Below are the code and all the weights of a small trained network. Each question names an input and a target symbol and asks about switching units off, where a switched-off unit gives its printed mean instead of its output.

import numpy as np


def w(rows, s, z=0):
    codes = np.array(rows[::2]) - 128.0
    scale = np.full(codes.shape[1], s)
    scale[-1] = z or s
    return codes * scale


def f(y):
    return np.maximum(y, 0)


def softmax(a):
    e = np.exp(a - a.max(-1, keepdims=True))
    return e / e.sum(-1, keepdims=True)


def log_softmax(a):
    a = a - a.max(-1, keepdims=True)
    return a - np.log(np.exp(a).sum(-1, keepdims=True))


def net(x, mask):
    ids = ['αεθλμξπτφ'.index(c) for c in x.split()]
    T = len(ids)
    res = E[ids] + P[:T]
    u = 0
    for l in range(3):
        q, k, v = (res @ M[l].T for M in (Q, K, V))
        z = softmax(np.where(np.tri(T) > 0, q @ k.T / 3**0.5, -1e9)) @ v
        res = res + np.where(mask[u], z, O[l][:, -1]) @ O[l][:, :-1]
        u += 1
        y = f(res @ A[l][:, :-1].T + A[l][:, -1])
        res = res + np.where(mask[u : u + 4], y, B[l][:, -1]) @ B[l][:, :-1]
        u += 4
    return log_softmax(res[-1] @ U[:, :-1].T + U[:, -1])


Q, K, V, O, A, B = {}, {}, {}, {}, {}, {}
E = w([
[113,235,66,168],'α',
[133,136,134,121],'ε',
[137,149,123,90],'θ',
[135,163,132,92],'λ',
[156,113,202,170],'μ',
[179,67,150,136],'ξ',
[100,162,74,165],'π',
[116,64,202,67],'τ',
[114,35,101,2],'φ',
],0.02)
P = w([
[166,134,161,216],'0',
[117,86,175,224],'1',
[145,112,156,164],'2',
[86,78,170,192],'3',
[126,136,152,135],'4',
[73,95,157,144],'5',
[73,111,143,126],'6',
[71,133,146,110],'7',
[45,105,145,94],'8',
[2,73,146,100],'9',
[52,145,146,98],'10',
[111,218,163,158],'11',
],0.0073)
Q[0] = w([
[176,144,248,143],'L0H1',
[156,89,244,126],'L0H1',
[90,205,28,183],'L0H1',
],0.011)
K[0] = w([
[175,69,250,154],'L0H1',
[199,116,179,63],'L0H1',
[165,223,53,253],'L0H1',
],0.0082)
V[0] = w([
[158,76,144,195],'L0H1',
[197,114,207,50],'L0H1',
[78,254,163,136],'L0H1',
],0.0094)
O[0] = w([
[237,209,222,212,142],'L0H1',
[130,215,223,166,254],'L0H1',
[2,124,55,137,59],'L0H1',
],0.0062,0.0055)
A[0] = w([
[95,107,213,173,124],'L0N1',
[122,143,2,202,201],'L0N2',
[53,172,101,126,251],'L0N3',
[51,96,165,122,208],'L0N4',
],0.0078,0.0028)
B[0] = w([
[17,147,69,2,253],'L0N1',
[93,9,29,124,203],'L0N2',
[90,177,73,136,211],'L0N3',
[166,245,120,24,198],'L0N4',
],0.007,0.0065)
Q[1] = w([
[125,172,254,2],'L1H1',
[77,216,222,11],'L1H1',
[168,219,195,133],'L1H1',
],0.0047)
K[1] = w([
[104,113,81,1],'L1H1',
[193,165,97,54],'L1H1',
[104,61,125,82],'L1H1',
],0.0074)
V[1] = w([
[222,39,120,3],'L1H1',
[243,164,80,136],'L1H1',
[66,39,112,122],'L1H1',
],0.0058)
O[1] = w([
[152,111,57,122,255],'L1H1',
[127,94,78,249,52],'L1H1',
[143,103,116,78,166],'L1H1',
],0.012,0.0062)
A[1] = w([
[77,16,107,165,193],'L1N1',
[101,149,157,20,255],'L1N2',
[120,143,154,63,203],'L1N3',
[64,80,113,254,189],'L1N4',
],0.0093,0.0031)
B[1] = w([
[64,163,195,96,156],'L1N1',
[128,142,58,134,250],'L1N2',
[147,253,66,142,204],'L1N3',
[154,45,114,42,151],'L1N4',
],0.0062,0.022)
Q[2] = w([
[173,103,70,219],'L2H1',
[48,3,101,239],'L2H1',
[69,136,25,143],'L2H1',
],0.0045)
K[2] = w([
[131,55,136,160],'L2H1',
[171,127,219,146],'L2H1',
[162,140,2,104],'L2H1',
],0.0081)
V[2] = w([
[172,126,179,2],'L2H1',
[92,61,156,100],'L2H1',
[33,133,147,175],'L2H1',
],0.0084)
O[2] = w([
[217,187,253,52,253],'L2H1',
[157,80,202,29,159],'L2H1',
[2,140,154,129,119],'L2H1',
],0.007,0.0076)
A[2] = w([
[136,106,238,253,253],'L2N1',
[123,102,112,106,144],'L2N2',
[86,57,77,94,242],'L2N3',
[138,106,76,136,127],'L2N4',
],0.012,0.005)
B[2] = w([
[161,58,218,252,153],'L2N1',
[110,236,116,114,176],'L2N2',
[200,183,162,88,247],'L2N3',
[32,63,254,163,157],'L2N4',
],0.0064,0.013)
U = w([
[97,95,135,151,91],'α',
[64,158,154,180,151],'ε',
[116,165,156,130,79],'θ',
[101,108,125,141,1],'λ',
[62,71,172,87,193],'μ',
[124,101,141,165,203],'ξ',
[69,125,102,149,103],'π',
[186,53,54,117,123],'τ',
[75,150,2,218,174],'φ',
],0.0079,0.0069)

Each question gives the input, a string of symbols that net reads in full, and the target symbol t.
The units are the heads (3 rows each of Q, K, V and O) and the neurons (one row each of A and B). Each row of codes is followed by its name. A weight is (code - 128) times the scale printed after its matrix; where a second scale follows, it is the last column's (O, A, B and U).
mask holds one flag per unit, layer by layer, with each layer's heads first. A switched-off unit (its flag False) gives its mean, the last column of its rows in O or B, instead of its output. The means were averaged over made-up inputs and are rounded, as every weight is.
A unit's drop is (log p(t) with every unit on - log p(t) with that unit switched off) / (log p(t) with every unit on - log p(t) with every unit switched off).
The circuit of an input: a set's keep is (log p(t) with only the set's units on - log p(t) with every unit switched off) / (log p(t) with every unit on - log p(t) with every unit switched off). Starting from the 12 units with the biggest drops (on a tie, the unit counted first), units are removed one at a time, each time the one whose removal leaves the highest keep (on an exact tie, the one counted first), for as long as the keep stays at least 0.8.
units of the circuit, in order: the units of the circuit, biggest drop first
k most important neurons: the k neurons with the biggest drops, biggest first
k most important neurons of layer l: the k neurons of layer l with the biggest drops, biggest first
input π ε μ θ ε π θ τ φ π τ, target τ: units of the circuit, in order : (L1H1, L1N2, L2H1)
input θ μ φ φ λ φ τ, target τ: units of the circuit, in order : (L1H1, L2H1)
input λ μ θ, target ε: 4 most important neurons : (L1N2, L0N1, L1N3, L0N2)
input μ ξ ξ ξ, target ξ: most important neuron : (L2N1)
input μ ε λ, target ε: 2 most important neurons of layer 0 : (L0N1, L0N2)
input ε ε ξ ξ, target ξ: units of the circuit, in order : (L0H1, L1H1, L2N1, L1N3)
input μ ξ ε λ τ μ λ μ θ φ λ, target τ: units of the circuit, in order : (L1H1, L2H1, L0H1)
input π ξ ε α θ λ, target μ: 2 most important neurons of layer 0 : (L0N2, L0N1)
input μ τ φ ε, target τ: units of the circuit, in order : (L1H1, L2H1)
input λ ξ ε, target ξ: 3 most important neurons : (L1N3, L1N2, L2N1)
input φ ε τ ε ε φ ξ, target τ: units of the circuit, in order : (L1H1, L0H1)
input τ λ ε μ λ π λ λ φ φ μ π, target τ: units of the circuit, in order : (L2H1, L0H1, L1N4, L1H1)
input θ τ τ α τ μ θ α λ α π ξ, target μ: units of the circuit, in order : (L0N2, L0H1, L2H1, L1H1)
input θ λ λ α φ ε ε ξ, target μ: 3 most important neurons : (L0N2, L1N1, L1N3)
input ε μ λ λ, target ε: 2 most important neurons : (L1N2, L1N3)
input ε μ λ ε, target ε: units of the circuit, in order : (L1H1, L1N2, L0N2, L2H1)
input π π ε τ φ λ π λ α, target μ: 3 most important neurons : (L0N2, L2N4, L1N4)
input α θ λ λ ε, target μ: 2 most important neurons : (L0N2, L1N3)
input τ ε θ ε λ λ, target φ: 2 most important neurons of layer 1 : (L1N4, L1N1)
input μ ε θ, target ε: 2 most important neurons : (L1N2, L0N1)
input ξ λ τ α τ ε, target μ: 2 most important neurons of layer 1 : (L1N4, L1N1)
input α τ θ, target μ: 2 most important neurons of layer 1 : (L1N1, L1N3)
input φ τ λ θ λ θ μ φ π θ, target τ: 3 most important neurons : (L1N2, L1N3, L1N1)
input ξ ε λ, target ξ: 4 most important neurons : (L1N3, L1N2, L2N1, L0N1)
